(in the rows, 128 means zero)
[ 78 125 140 113 132 142 121 163 120 142 109 159 182 156 162 126 148  61
 137 145 170 151 136 153 105  89 139 119 125 104  99 123 100 112  88 112
  88 127 140 102 152 162 163 138 117] -> (49)
[177 151 119 179 145 145 123  97 117 154 113 121  88 119  62 104 125 165
  81 115  72  99  96 125 149 183 106 134  91 123 137 148 143 175 189  98
 169 145 133 150 136 106 102 156  97] -> (54)
[106 115  97  93 117 121 129 186 116 116 161 115 123 148 198 127  94  91
 151 133 165 137 172 112 118  89 147  92 157 110 132  84 110 100 114 170
 128 143 140 147 118 154 111  93 146] -> (170)
[160 186 121 181 183 149 115  76 155 130  71 140 123 117  65  89 172 177
  24 120  46  81 146 117 154 141 109 171 131  96 130 174 145 202 177  47
 132 144 100 167 155  94 105 167  98] -> (49)
[160 128 180 139 124 120 158  83 112 115 124 109 110  79 104 146 183 171
 146 125  81 161  76 126 125 162 112 161 107 179 141 137 151  99 105  96
 121  95 111 116 128  92 150 171 156] -> (51)
[ 78 107 140  92 105 122 134 169 106 124 136 134 169 155 192 138 132  61
 160 144 175 157 162 142 103  88 154 103 137 124 120 104  98  84  81 174
  91 129 150 110 130 163 157 117 148] -> (49)
[151 154 134 128 163 109 136  71 159  97 132  98  91  92  89 124 145 228
 119 111  82 155 132 124 156 139 109 176 153 201 154 170 138 122 111  71
 131  77  90 133 137  93 135 152 164] -> (71)
[153 109 158 126  77 124 151 121  85 127 165 113 114 108 154 156 135 120
 157 120 114 142 127 106 118 184 136 121  97 159 152  89 120 124 128 211
 141 142 166 133 100 112 130 113 160] -> (66)
[116 154 103 151 152 150  94 142 144 167 109 161 172 150 106 109 101 118
 127 117 147 126 105 166 105 117 114 142 113 119 110 149 128 166 147  89
 138 129 113 116 141 124 123 145  98] -> (66)
[128 114 140 114 100 124 138 135 121 120 141 127 139 138 142 145 127 113
 170 128 147 147 111 133 125 122 155 127 128 155 135 112 128  92 107 176
 129 129 148 118 111 135 131 118 144] -> (51)
[148  77 183 106 107 103 180 136  62 105 158  80  88  78 147 154 174 145
 178 136 112 180  91  91 111 157 125 101 126 171 165  94 111  47  66 186
 128  94 127 121 113 105 162 157 209] -> (51)
[173 111 162 168 103 146 154 126  31 154 116 133  97  92 125 127 170  97
  80 130  85 113 113  78 107 222 114 106  80  83 149  88 104 166 132 197
 136 154 148 164 120  97 133 150 135] -> (66)
[115 141 106 131 130 128 129 154 141 125 104 139 129 158 175 108 133  84
  90 144 152 109 203 102 139 103 150 129 167  76 119 119 107 127 122 130
 100 147 125 158 155 148 114 109 123] -> (51)
[149 126 111 124 132 105 125 118 136 105 146 110 101 133 124 119 105 175
 113 118 116 111 158 105 141 138 147 140 152 152 156 125 130 130 155 172
 150 151 133 161 104 116  94 108 148] -> (66)
[109 118 114 152 104 166 116 188  83 173 110 178 174 174 131 104 112  51
 119 130 183 110 115 153 100 142 127  77 108  59 106 109 116 153 151 162
 140 168 166 120 135 147 118 130  81] -> (65)
[158 156 121 133 150 123 147 115 117 108 109 114  83 114 159 106 164 128
  51 139  95 102 191  70 165 137 138 127 178  83 134 103 117 149 136 128
 106 152 114 190 161 145 102 128 132] -> (79)
[181 164 143 194 102 176 101  90 116 189 120 158 146 117  50 109 107 135
 133  95  76 108  26 173 102 214 105 135  37 133 114 148 163 197 216 115
 187 128 158  89 109  96 118 156  77] -> (79)
[129 109 145 139  98 153 133 156  74 159 147 134 155 138 118 126 122  92
 161 118 152 145  83 156 107 164 124  91  86 138 126 120 128 124 133 166
 151 135 174  98 122 120 141 133 127] -> (65)
[168 150 160 184 146 150 126  70  99 156 103 131 131  76  51 117 171 163
 117 111  40 145  42 153 115 189  78 170  64 161 127 160 150 164 151  51
 154  88 119 101 138  83 150 196 127] -> (49)
[106 110  98  95 119 113 123 169 116 107 160 110 121 140 189 130  95  97
 164 130 161 145 167 116 119  75 147 109 157 127 137  92 102  92  97 167
 132 123 139 137 118 165 128 102 166] -> (49)
[202 150 114 184 162 113 119  58 147 124 124  95  59  81  36 118 127 244
  83 103  42  97 108  95 170 183 102 169 117 178 167 158 157 178 176  92
 181 123 109 168 112  76  86 155 143] -> (66)
[152 129 160 132 128 120 149  78 117  96 129 108 109  99 104 140 174 165
 114 127  93 139 114 120 140 148 124 158 116 168 144 127 130 121 115 119
 120 123 128 136 123 112 138 148 148] -> (49)
[179 111 164 149 119 119 150  81  90 126 153  86  77  64  69 150 141 199
 145 115  68 153  67 118 139 186 111 135  93 198 171 142 143 110 119 132
 166 102 136 119 113  82 143 153 171] -> (71)
[ 89 128 113 105 122 129 131 165 130 124 118 142 153 155 168 131 134  77
 125 151 190 127 180 128 126  75 149  98 170  94 116  98 109 117  95 132
  83 167 119 144 142 166 113 117 114] -> (170)
[137 125 177 134 128 147 149 137  71 149 134 124 134  89 148 134 168  90
 147 127 107 162  68 125  90 168  99 109  95 112 117 100 121 118  99 127
 115 105 125 112 134 124 174 164 146] -> (79)
[119 145 137 156 137 158 105 125 150 164 105 160 171 141  51 115 115 135
 138 119 121 124  59 191  99 144 112 139  90 143  93 161 149 141 180  74
 146 146 141  83 125 112 121 152  77] -> (170)
[137 135 134 120 145 115 150 117 130  96 117 116 106 117 157 123 174 145
 104 138 120 140 163  95 144 115 133 149 173 125 129 115 126 111 100 112
 102 127 101 166 147 128 123 138 152] -> (51)
[126 140 138 141 119 135 110  92 164 139 126 133 150 124  66 140 112 165
 171 113 117 149  67 187 125 119 121 157  89 194 121 164 148 127 136  83
 148 107 137  79 123 120 137 154 124] -> (49)
[121 109 122 128 115 123 131 154 100 148 137 111 132 142 146 133 102 104
 144 134 167 128 122 126 133 107 136  78 129 122 141 101 107 114 103 187
 128 145 138 132 121 153 132 122 136] -> (79)
[ 83 145  86 100 205 100  93 151 225 110  98 140 150 161 116 105 125 186
 112 142 194 130 183 135 152  26 133 157 221 138 105 161 125 118 105  34
 107 135  72 142 152 161  94 135 126] -> (66)
[154 155 137 173  81 176 108  96 142 187 131 155 170 135  44 129  90 127
 160 107  94 116  40 188 118 187 130 137  46 168 123 157 158 162 203 115
 178 151 179  76 110  94 112 136  76] -> (170)
[115 122 121 121 109 119 113 140 163 123 153 116 130 153 127 121  96 158
 179 123 150 150 119 152 120 106 140 120 125 166 125 146 139 104 125 139
 155 112 135 101 124 127 136 117 156] -> (51)
[111 112 126 121 136 121 129 154 130 135 131 120 138 133 129 134 117 134
 151 128 157 144 130 133 128 108 114 109 143 144 134 128 109 105 101 134
 134 129 133 118 127 132 136 127 140] -> (71)
[ 94  94 129 123  80 142 127 169 102 146 146 146 178 165 161 137 101  62
 165 136 170 138 116 153  95 111 136  79  93 111 131 103 107 113 108 208
 130 140 167 106 110 148 154 118 130] -> (49)
[132 148 157 142 122 149 136 119 110 149 117 138 143 113 105 128 156 102
 119 131 102 139 108 140 115 165 123 140 100 138 111 131 132 127 145  92
 115 130 143 107 146 116 139 148 109] -> (170)
[163 141 147 166 141 129 139  76 120 131 109 116 101  98  72 114 159 178
  93 129  67 126  84 133 141 169 108 141 101 146 145 158 154 160 145  90
 136 120 105 143 136  90 131 172 123] -> (54)
[168 104 173 143  79 114 157  71  94 108 168  85  88  76  94 155 145 168
 166 118  53 152  67 119 121 194 118 132  74 202 179 125 141 116 123 180
 164  94 157 110  95  82 157 149 188] -> (49)
[ 89 127 116  86 141 110 124 154 179  99 134 122 143 152 158 142 123 145
 157 136 186 155 167 143 143  57 132 131 177 159 118 129 119  92  82 105
 108 124 112 121 139 155 128 105 142] -> (71)
[ 99 116 127 125 130 136 127 172 139 141 110 152 168 162 151 118 124  94
 138 138 173 132 131 144 108  96 136 114 146  96 108 124 119 100 119 136
 115 150 134 122 136 144 129 127 117] -> (51)
[162 174 125 135 186 104 142  56 172  85  99  97  83  86  87 112 190 217
  50 144  54 111 167  97 199 118 120 181 204 149 155 168 159 138 126  33
 112 114  68 179 164  94 103 164 150] -> (65)
[102 123 135 145 120 146 130 150 101 156 115 149 168 146 138 113 137  96
 131 140 145 143 108 157 103 118 123  93 101 106 112 133 127 144 127 119
 112 136 123 120 146 132 147 152 109] -> (54)
[172 116 164 141  96 128 169 102  64 109 142 105  84  84 137 130 176 132
  96 131  71 130 118  90 132 198 113 116 106 122 161 106 139 138 120 171
 136 117 133 154 121  85 138 150 160] -> (65)
[141 124 134 117 118 112 138 115 119 104 158  92 104 108 129 132 138 159
 145 127 107 148 122 123 141 132 121 125 127 170 145 131 142 115 110 129
 145  99 117 129 121 101 137 135 171] -> (65)
[141 136 162 141 166 132 148 107 118 116  98 126 125  97  98 119 185 168
  88 131  92 139 118 123 130 152 101 148 145 131 129 149 124 131 114  88
 116 130 108 138 149  97 143 155 135] -> (71)
[203 151 150 161 138 126 161  49 109 111 126  98  50  70  84 126 177 200
  89 115  27 119  93  89 165 213 104 169 104 161 167 132 158 165 159  98
 145 115 121 164 123  79 109 160 142] -> (54)
[171 145 154 152 140 125 124  73 129 134 146  99  98  75  55 135 131 213
 154 105  63 157  57 149 117 179 101 167  87 215 152 166 151 133 136  79
 168  78 102 108 123  72 143 171 160] -> (66)
[134 167 102 126 171 102 110 103 188 110 109 103 102 133 106 111 122 181
  91 131 114 105 166 122 171  84 132 145 173 143 127 154 145 138 143  74
 116 127  85 147 145 137  98 135 131] -> (79)
[135 149 117 159 120 141  73  88 205 146 140 134 157 146  22 127  61 191
 201  94 105 131  37 219 120 130 128 167  72 223 107 180 168 132 197  87
 197 109 156  55  90 106 119 125 113] -> (49)
[144 110 136 141 118 125 129 131 104 150 135 116 122 117 105 134 124 144
 134 124 133 136 111 119 128 149 123 116 104 154 145 124 116 127 119 151
 149 137 137 130 119 118 124 144 141] -> (66)
[102 122 133 145 101 181 113 185  87 175 123 186 195 163 154 115 114  24
 149 119 158 131  80 163  54 152 116 102  70  62  95  97 103 152 154 166
 141 145 181  96 119 140 152 131  88] -> (49)
[114 146 107 166 130 163 115 153 118 157  86 169 155 161 130  86 135  74
  63 144 145  96 149 132 108 132 125 101 119  47  97 123 118 184 157  99
 108 172 130 153 158 136 114 136  67] -> (170)
[168 159  97 148 183 116 121 114 142 111  98 117  89 117 123  94 147 180
  26 125  90  79 200  73 159 131 121 156 177  85 142 129 126 177 160 110
 135 168  93 213 131 111  72 129 123] -> (66)
[119 119 146  80 132  91 147 114 133  88 165  86 118 100 128 153 145 183
 180 127 137 186 128 139 147  97 134 138 161 222 151 139 143  63  70 120
 118  72 104 108 123 119 146 145 198] -> (65)
[128 108 125  75 128  85 153 140 112  71 185  60  72  96 190 153 116 157
 178 131 125 172 170  88 139  92 134 112 184 179 178 100 108  61  50 177
 126  90 101 153 118 128 153 105 219] -> (71)
[146 163 109 129 172 103 132  80 169  97 115  93  77  95 101 118 145 203
  87 131  80 122 169 103 168 110 119 163 174 160 150 150 138 132 120  56
 110 106  78 166 141 109 106 152 147] -> (170)
[160 129 134 140 109 115 146  98 105 100 133 107  82 111 132 123 146 127
  97 126  78 111 154  90 137 175 136 139 120 132 160 113 119 141 142 170
 129 127 152 154 119 112 123 124 151] -> (49)
[117 153  91 116 120 131 101 140 185 126 133 143 151 175 113 129  84 135
 144 119 169 112 141 161 157  85 146 133 139 145 121 141 145 135 151 122
 148 143 139 121 119 137  95 107 102] -> (65)
[ 76 151  81 124 192 146  97 204 144 141  61 184 167 182 149  81 149  80
  65 154 197 101 195 135 128  50 114  99 194  21  75 131 115 157 115  55
  90 155  86 160 177 174 105 145  77] -> (65)
[119 134 126 113 152 121 132 142 144 112 121 128 125 147 141 116 137 139
 102 137 151 113 141 119 133 105 130 114 169 104 118 110 127 120 131 136
 116 157 117 154 131 148 111 123 121] -> (79)
[164 145 133 176  84 179  99 124  97 185 147 161 153 134  76 120  78 112
 162  91 104 126  38 174  80 211 128 131  29 145 124 134 133 181 196 164
 198 135 184  91 105  99 129 127  94] -> (66)
[128 117 114 119 127 120 136 161 123 109 149 108 109 128 175 126 114 111
 158 128 138 144 140 107 112 108 127 116 151 120 135 101 116 100 108 153
 137 118 128 144 131 136 135 114 163] -> (51)
[128 131 152 158 107 171 129 155  79 182 120 162 174 130 143 123 131  46
 147 119 137 138  61 150  79 171 103  99  73  83 105  99 122 153 143 149
 128 132 153  96 129 133 155 150 100] -> (79)
[133 120 179 101 116 108 148  96 130 105 168  81 115  82 103 161 158 183
 188 123 104 187  88 150 133 140 126 145 118 238 142 152 159  70  86 104
 135  68 132  88 118  98 163 146 191] -> (65)
[ 72 138 111  98 140 130 126 169 133 135 116 146 177 156 177 121 133  77
 133 148 189 151 183 140 119  61 141 112 172 110 110 118 100 104  85  96
  75 128 105 125 155 167 134 133 118] -> (170)
[135 113 130 134  67 155 124 166  93 174 169 136 148 148 163 143  70  54
 173 113 161 125  80 141  87 164 130  86  63 108 125  79 118 135 157 227
 163 142 190 103  88 134 132  98 117] -> (79)
[125  82 157 128 104 130 164 170  61 136 131 118 129 117 168 134 154  68
 146 147 149 151 113  99 102 142 130  84 126  97 137  86  94  83  77 196
 114 142 149 137 134 132 159 135 159] -> (51)
[ 83 143  89 125 173 116 111 158 188 115  91 138 143 162 155  93 135 136
  99 156 176 126 191 127 135  37 128 123 207  81 109 151 127 124  92  57
  91 130  68 157 178 154 123 138 134] -> (51)
[138 112 118 126 157 102 151 142 108 109 113  94  84 108 152 122 153 135
  87 148 134 130 184  77 154  95 128 117 182 102 147 114 102  96  76 135
 107 134  97 180 154 141 123 140 167] -> (51)
[110 127 107 118  81 151 118 167 111 154 149 159 170 175 152 130  79  66
 163 114 182 129 136 162 112 130 152 100 104 124 122 114 123 137 150 197
 141 136 176 103 112 137 118 101 111] -> (65)
[104 135 113  95 108 115 128 157 148 121 152 114 124 153 177 143  95 110
 168 136 152 136 179 133 147  85 162 108 142 147 134 115 118  97 124 158
 119 128 140 123 126 152 124  94 145] -> (54)
[127 129 133 115 152 126 141 139 114 115 128 117 129 107 136 125 159 121
 129 136 133 154 117 126 132 115 107 129 154 133 128 124 130 106  88  90
 119 105 108 135 149 129 142 153 147] -> (65)
[142 133 150 164 119 171 127 148  89 166 105 167 154 119 115 114 143  75
 146 122 105 139  51 149  70 175 110 126  77  89 100 121 129 142 155 116
 140 122 143 102 137 106 150 159 105] -> (51)
[102 153 105 122 128 137 110 142 151 136 127 151 162 162 127 116 107 114
 139 120 167 133 147 162 128 106 136 127 146 133 120 144 131 138 127 115
 124 114 125 117 137 136 122 128 117] -> (65)
[157 123 143 148  99 124 137 101 118 121 152 108  95 107 112 137 116 164
 138 117  86 129 101 123 125 175 116 125  96 154 162 133 137 140 139 160
 161 119 144 124 110  91 141 127 146] -> (71)
[157 138 145 146 104 128 138  83 134 134 152 114 107 119  82 149 110 174
 169 108  93 138  69 149 147 172 129 148  80 202 153 139 157 133 174 132
 155 119 157  97 112  97 124 134 133] -> (54)
[ 92 145  91 130 167 125  99 143 181 141 111 127 143 145  89 112  97 157
 131 142 165 127 137 161 142  52 131 121 171 139 112 158 127 117 121  44
 124 141  99 122 157 149 110 138 113] -> (170)
[144  97 169 125 105 126 155 134  75 136 150 106 118  96 117 149 134 144
 156 123 115 158  91 129 113 165 116 103  97 164 157 122 121  88 109 174
 146 116 150 102 114 108 152 141 162] -> (71)
[119 126 149 140  93 140 124 124 108 162 144 141 168 132 119 142 109 118
 179 109 142 159  89 162  94 162 125 131  79 176 133 128 121 131 123 163
 135 110 146  91 108 110 152 141 134] -> (66)
[119 142 134 148 109 164 124 145 121 155  99 181 170 154 135 118 134  84
 105 125 143 117 132 151 108 149 128 130 113  85 104 127 125 166 163 126
 124 163 153 114 140 128 116 121  82] -> (71)
